Each row has a hidden value. The values are split into ranges, and the grade after each row names the range that its value falls in. Each part has its own value, ranges and names.
[  30   92  -86 -128  148  281  629 -180  286 -187  327  456 -112  430
 -115 -187   50 -163   42  150   10  -87  291  231 -246   52  156   58
  121 -589  -74  131  117  437 -238 -761  113 -253  115  153 -244  215
  245  153  361]
Z261
[ -93   31  273  -93   19   86 -198  265 -300  -93  155   90 -113 -144
 -100  -10  312  201    3   39    9  153  267  243   25  165  121  197
   20  -58  -89   53 -369    3   25  -88   11  -32  135 -148  118  123
  -58    5  -29]
Z158
[ 119  109   64 -168   40  454   -2   81 -115    9  282  145  136    0
 -276  153   97 -131  -46 -258   14  -55  274  143  -73 -201  -37 -135
  331   84  -76  265  -51  129 -227    0 -184 -111   99   -6  -30   73
 -122   -4   59]
Z380
[  56  -46  125 -114  -50  298  400  -18  -90 -439  514  497  -91 -138
 -236  -72   35 -175 -155 -113  224 -190  359  194  -88  171  225  287
   22  -35   47   81   41  329 -247 -406  -64 -209  271 -444  153   26
 -229  137  198]
Z957
[  -4 -110  109  313    4 -147 -100 -129 -271 -178   12   66   76  104
  207  -30  -76  191  -40   93 -151  181  -80   81  106  181  118  282
  -43  -11  137 -270  -48 -177   74 -146  291 -169  -79 -226    1   18
  190  226  248]
Z983
[   2  -62  143  194  -98    5 -170   -8 -181  -29  119  -57   59 -121
  100 -122 -211   70 -136  -74   -2  106  -67  -19  112   50  -56  169
  -78  306  124 -107   49 -215  -17  125 -133  -95 -142 -103  159  -41
    0   36   65]
Z165
[ -18  127  177   -1   -7   63   27  153   45  145   96 -259 -143  349
  211  -95   81   77  337  -56 -313  319  174  232   29   42  -11  -49
  223 -190 -333  227 -313  -84  123  -62 -101 -304 -144  326 -165   65
  277   -6  -46]
Z747
[-232 -261  180  -52   82   32  -53   97  -57   79  -75  273   -1 -233
  -13    1   63   47  -64  175  365  -12   12  -65  106   76   38  261
 -209  331   35 -186  176   49 -146  228  -15  248 -132  -59  374   31
 -143  218  -13]
Z461
[ 148   84   92  131  -94  103 -188    1  -76   70  121 -285  117  188
  105  -47  -72  188  250  -55 -316  192   42  123   28   53    2 -138
  373  -84 -310   31 -371 -231   73  121   83 -377   -1  118 -216   -5
   47  -82  -25]
Z602
[  68 -162  -39  -55 -156   58   92   58  117   30  -83   65 -192    4
 -117   -6  259   29   99   96   72   35   32    0 -112 -104   89   57
  101   42  -69  -59 -153  -51  -59  150  -95  -53   -3   77  -92   -4
   61  -35  -70]
Z526
[ 139 -348 -178  -12 -248   -4  100 -271  208  104 -131    5   26  -63
  -74 -342 -161 -100  -12  223  474 -242 -295 -295  -67 -124 -113  -14
 -143  462  186 -442  206  -90 -266  230 -146  -45   -2  -33  149 -130
 -126  -24  -83]
Z165
[  63  110  -13  182 -162 -167  -98 -112   72  108  300   73  224   -2
  -24  -95   14  128  104 -203 -189  129 -182   78   90  -71  238   94
  266  -69 -122 -130  127  -70  -42 -124  -47 -303 -103   10 -208   25
  -31   -5   77]
Z261
[ 101 -324  -77  -72   49   75  178 -147  -84 -195   97  239  -16  -29
 -230   70  179  -75 -239  121   90  -85  172  112 -226  169  249  194
  198 -101  284 -176 -122   21 -108 -176   85  -98  216 -427  102  150
  218   96  366]
Z461
[-154 -244  236   34   31  -38 -160   83 -301  -57  -22  222   38 -336
   25   30  -94   78 -157  101  339  -83   56 -135  129  142    0  251
 -197  408  186 -201   48  -31  -85  220  -26  179  -77 -246  434  -27
 -229  206   57]
Z261
[ -44   21  -10   55 -177 -151   52    3  277  330  -55 -110   -9   51
   73 -185  160  -48  141   69   19  181 -149  -17   40  -82   24  -44
  -25   96  -70  -81  120  -99  -32  -80 -164 -134 -215  283 -105   42
  172  -72  -63]
Z957
[  94 -160   99  197  -65  -15 -157 -163 -332 -231  211    0  108   17
  162 -122 -349   74  -49 -209  -18   14 -125   37  118   82   65  277
   34  318  148 -237   37 -130  -42  141  -60 -208  -54 -335  193 -111
  -25  173  104]
Z747
[-116 -243  -83  -42  116   18  169 -207  -25  123 -137  187   47  181
   92  156   70 -173   37  171  168   17  -23  -39  -44   -4   37   44
  -66   50  186 -133  216   71 -195 -132  138   60  -87   26   42  109
  359  296  151]
Z461
[ 247 -356  -83    8 -180   99   12 -147   43   37   51 -122   20  -18
 -206  -94   27   29  -82  132   52  -53    8 -145 -200   14  -62  -27
  309   95  212 -151 -257 -288  -28  167 -158 -214  136 -209   13   13
  136  -87  146]
Z165
[ 228   -6  -94  280 -156 -175   23 -131   -8 -126   20   48   70  259
   65  -53   93   81   58 -229 -257   35 -209  118   22 -232  269  126
  288   54  129 -305   20  -20  123 -160  -10 -266 -149 -177 -218  -53
   24  121  257]
Z602
[ -13 -119  -36 -186   -4   58  107  -79  115  215  -91  125   29 -104
 -117 -187 -125 -218 -105   97  455 -183  -16 -152  -40 -153 -125  -74
 -134  347   79 -128  285   70 -380  175 -198   34  -85  193  228   -7
  -73  -32  -15]
Z747
[ -75  -18    4  -90   44   36   -1  102  187  276 -157   97  -12  -18
  -85    1  203  -61   -2    7   91  110  -23   85   -6 -192   93   14
   53  149 -152  -40  181   14 -189  234 -109   54 -210  305   18   77
   82  -42  -31]
Z957
[ -62  -19  -55 -231 -123  114  156   12  320  339  170 -150  -89   11
  -60 -102  118 -182  167   23   57  100   98   78 -125   34   52 -158
  139  -44 -229  166  -30  -11 -173   -7 -291 -167   -6  301  -66  121
  217 -178 -159]
Z165
[ -91  176   38 -214 -148  119  142  197  238  192  117 -129 -201    6
   36 -157  165 -148  210  -20   84   18  170  162  -64    9   90 -187
    0   28 -269  167 -145  187  -50 -173 -303  -75  -36  309  -39   79
  -54 -175 -212]
Z158
[ 131 -119  155 -185 -101  271  -73   95 -240  -73  297    8    0 -160
 -222   -7   60  -78  -49 -242  152  -90  232   84  -32  -50  -11   38
  233  315   39   81 -203  -14 -152  179 -324 -168  186 -310  236  -28
 -216  -28  -47]
Z158
[ -74   82  108  191 -183 -198  -71  -35   31  153  274 -111  166 -225
  114  -95  -99  -34  -47 -110 -108  217  -59   71  143  219  159   84
    7  109  -61  -35  118 -201  -22 -119  -80 -277 -133  -47   21   36
   76  -77   62]
Z526
[ 100 -195  -41 -279   80  259  132   39  113    9  -91  -17 -214  171
 -130 -177   71 -118   -9    5  156  -67  132  206 -196 -113   81   28
  167  145 -117  -80 -110   82 -220  310 -202  -68   41   87  158   43
   85  -91  -17]
Z602
[ -43   25  139  -31  200   95  -96   -5 -292   -2  144  212  199   18
  -50   65  -29  -67 -179 -155   67    5  127  121   58  -41   20  102
   72  130  202    0  142  114 -149 -158  -47   -3  -68 -128  197  121
   49  195  274]
Z747
[ -73   25  183   16  -54   86   69  151 -142 -104  216  204  -66 -171
  -52  156  136   34  -14   -2  -12   37  295   72    3  138  128   96
   72  -77  -49  148 -177   49   -3 -170    2  -72   40 -108   10   67
  -86   84   97]
Z983
[ -32   37  141 -136   44  311  176  145 -184 -323  234  429 -123 -192
 -197   59   98 -115 -195  -72  227 -141  348  193  -58   54  156  193
  -77   77   12  103   -5  298 -223 -175  -34   37  138 -212  169   50
 -231   88  107]
Z526
[ -68 -248 -183 -216  -37  -77  152 -228  413  575  -45   11  183   -6
 -122  -81   45 -227  107  182  322  -74 -143 -229 -106  -99  -20 -212
  151  110   15 -129  313  -15 -315   91 -206  -39 -106  296   45  121
  202  -23   -8]
Z261
[ 167 -188 -121   18 -226  -61 -188  -58   60  421 -213 -410  166   63
  -73  146  339   38  194  230  -84   92  -49 -209 -140  -39 -124 -415
  388   31  150  -74 -457 -349  167    6  -36 -141   48   57 -230   98
  273 -116   26]
Z380
[  47  133   56    1 -109   31 -119  143  -50  154  147 -129   65   -1
  -68  177  325    7  104 -184 -258  199  140  194  -14  -40  160 -115
  345  -68 -103  159 -263  -77   91 -126 -110 -191  -12   16 -191  115
  112  -78   38]
Z380
[  -7 -255 -100   31  -79 -118  263 -148  278  142   23    7 -194  240
   27 -119  158   51  114  283 -116  182   -5  -29 -202  112   97  114
  144 -364   64  -54 -105 -152   39 -207  -52 -195  -56  156 -198  156
  552   34  168]
Z602
[-166 -286   -3 -267 -126   13  150   38  256  387   35   24  -25 -275
 -104  141  175 -166  174  195  328  -99  145 -199  -98  132   78 -162
  134  125 -119   51  -55   17 -154  175 -214   52   22  102  149   83
  -33  -14 -153]
Z158
[ -55 -381    3 -110    0   28 -121   63 -244  -20 -216  -81 -161 -226
   22  174   29  -53 -182  178  212 -112  138  -94 -172  198   64   22
  -18  295  328 -141 -313 -107   44  255 -144  222   33 -228  324   77
  152   20   72]
Z602
[-113  -91   49 -109  -19  -25   99   23  116  299  -50   59   15 -127
  -30  -29   40 -231  -81   -7  262   12   23  -51   43 -112  -31  -13
  -94  329   55  -26  291   -7 -243  116 -229   20 -187  146  207   36
   46   22    9]
Z165
[ -13  -81   57  142  -99  -38  -26  -41  -61   65 -170   57  -36   42
  102  -50   -9   58   72  137  104  116 -108 -106   98 -115 -115   88
 -174  201   -9 -143   94 -160 -129  151   93  -53 -165  168  -39  -76
   75  107  -55]
Z380
[ -20   95   -5 -116   76  283   65  -55    8   55  134  223   52  199
  -33 -148  -67 -139   26 -172  187  -70  -42  100   19 -304  -60   21
  -53  209    2   -1  340  267 -302  -94 -215   23 -120  196   47   35
  -50  131  -24]
Z158
[  75   94 -207 -208   23   96  375  -66  307  122  -15    6  -82  379
  -42   -7  353 -330  138  -68  -82   22  122  344 -213 -113  302 -189
  260 -202  -98   29    0  296 -122 -432  -50 -211   15  163 -238  183
  332  -44  147]
Z957
[-131  224  237  140   69   84  -60   69 -109   97  261  114  102  173
  157  -42  -43   53   99 -233 -184  293   21  190  223 -117  -30  166
   -7   21 -155  155  241   13  -81 -154  -70 -157 -265  207  -48   50
   92  193   43]
Z983
[ -58   53   68  -40  -49  124  117  149    4  -59 -121  -18 -269  162
  177    8  108   -2  236   79  -11   66  152  159  -18    4   88  -22
  -59    9 -264   41 -222  108   -6   12   51  -39  -73  230  -88  -11
   17   38 -137]
Z983
[ 130 -110 -153 -146 -185  134  131  -26  201  193  -54 -155 -116  281
   19   76  208 -123  391 -122  -35  -28  -27   23 -122 -270   85 -226
  349  106 -178   13 -169   57  -35  153 -242 -150  -41  193 -210  -36
   75    2 -189]
Z158
[ -39  -72  144  321 -218 -298 -247  110 -165   20  -60  -71   60 -182
  173  184  187  242  129  -19 -205  226 -103   -7  182  117  236  158
  102  147  -43 -193 -216 -262  255  113  127  -94 -169 -172  -67  -54
  -49  102   19]
Z526
[-157   60  202  213  -14 -276 -308  168 -199  248 -213   14  179 -123
  143  189  227  229   96  150  -47  166  -27 -108  196   15   20  -39
    2   88   45 -124 -130 -128  185  -72  176   98 -243   97  -19   70
  -53  157   97]
Z261
[ -71   17  178 -123 -100  133   12  176 -188 -158  188  214 -119 -374
 -172  -66  101    4 -160  147  311 -139  306   14  -53  204   41   69
 -171   81   64   38 -215  117 -119 -197  -65   39  195 -176  199   65
 -273  -61   -2]
Z158
[  77  -11   53  187 -128  -76 -117  -93 -157  -31   75  -23  116  -67
  116  -82 -288   26  -28 -122   17   -3 -109  -78  108  -29   -9   58
    8  280   48 -147   76 -141  -81  145  -60 -174 -142  -29   49 -106
  -83   39   54]
Z747
[ 113  133  200  236 -167   12  204   57   39 -319  369 -255 -382  503
  355 -462 -104  175  270 -191 -524  405   80  453   40  176  158  349
   98 -276 -295   80 -318 -123  245 -282 -140 -593 -100   33 -204  -43
  319   -9   37]
Z602
[  31 -263   49  105   16   37 -192   16 -134  -74  -67   47   25   11
  -43   72  191  277   20  172  -86  117  -14   64  -52  128  158  196
  205  -32   25 -224 -300 -159  117  150  169    6   29 -191    7   79
  103  111  126]
Z380
[  36 -161 -112  -61  -83  -28  324 -242  361  263  207 -154  -71  388
   56 -207   81  -96  253  133 -169  227    4   86 -169  109   65  -24
  270 -367 -103   44  -39 -127  -72 -277 -105 -426    2  205 -236  157
  595  -14   94]
Z158
[-178   82  113  -38   44   73  -17   78 -137  202 -224  201   12  -69
   79  168   18  -72   79  165  273   -8   95 -148  109 -160 -179 -132
 -253  200  -81   58  157   65 -270   80  128  147 -171  372   15   -2
  -70  143 -114]
Z158
[ -29   -8   21 -227   26  249   54  -45   -5  242  410   78  209  -54
 -206  250  153 -232   58 -245  -31   88  230  140  -64    7  109 -107
  392  -52 -111  300   53   47 -259  -78 -193 -206  104  -28  -28  170
  178   22   31]
Z526
[-125  -73   62 -119  -88  100   30  220  157  180  -82   26 -126  -18
    3  127  359   46  296  121   81   41  108   21  -26  -10  120  -75
  110   44 -228   47 -228  117   77   53  -88  121  -74  179  -43   61
  -86   59 -169]
Z380
[ -72   -7  303   40   83   47 -177  355 -286 -184  -39  157 -128 -165
  -25   63  169  239 -100   41    3   40  271  126   45  105  105  210
   32   78    6   -4 -351   41  173   66   -8  133  -73 -124  206   53
 -209   91  147]
Z747
[-220  -21  132   93  160   41  259  -84   30  -38  222  397   23   90
   93  -74  -77  -41 -110  126   68   96  101   70   47  149   63  283
 -183 -161  110    8  342  163 -137 -450   76   -7 -159   37   87  163
  210  301  306]
Z983
[-113  -57  183  -30  -11   60 -120  216  -65  148  151   18   79 -224
 -107  238  310   92   16   54  -78  136  261   67  -14  208  140  -10
  263  -71  -52  144 -309  -65  131  -71  -41    7   20 -105   48  174
    9   27  105]
Z380
[-273  179  405   99  104   66 -196  219 -346   54  220  252  245 -249
   76  254   95  103   49  -43   27  182  243   93  304  177   25  113
  -74   90 -175  163   33   56  -54 -154  216   21  -93  -56  141   74
 -233  265   38]
Z380
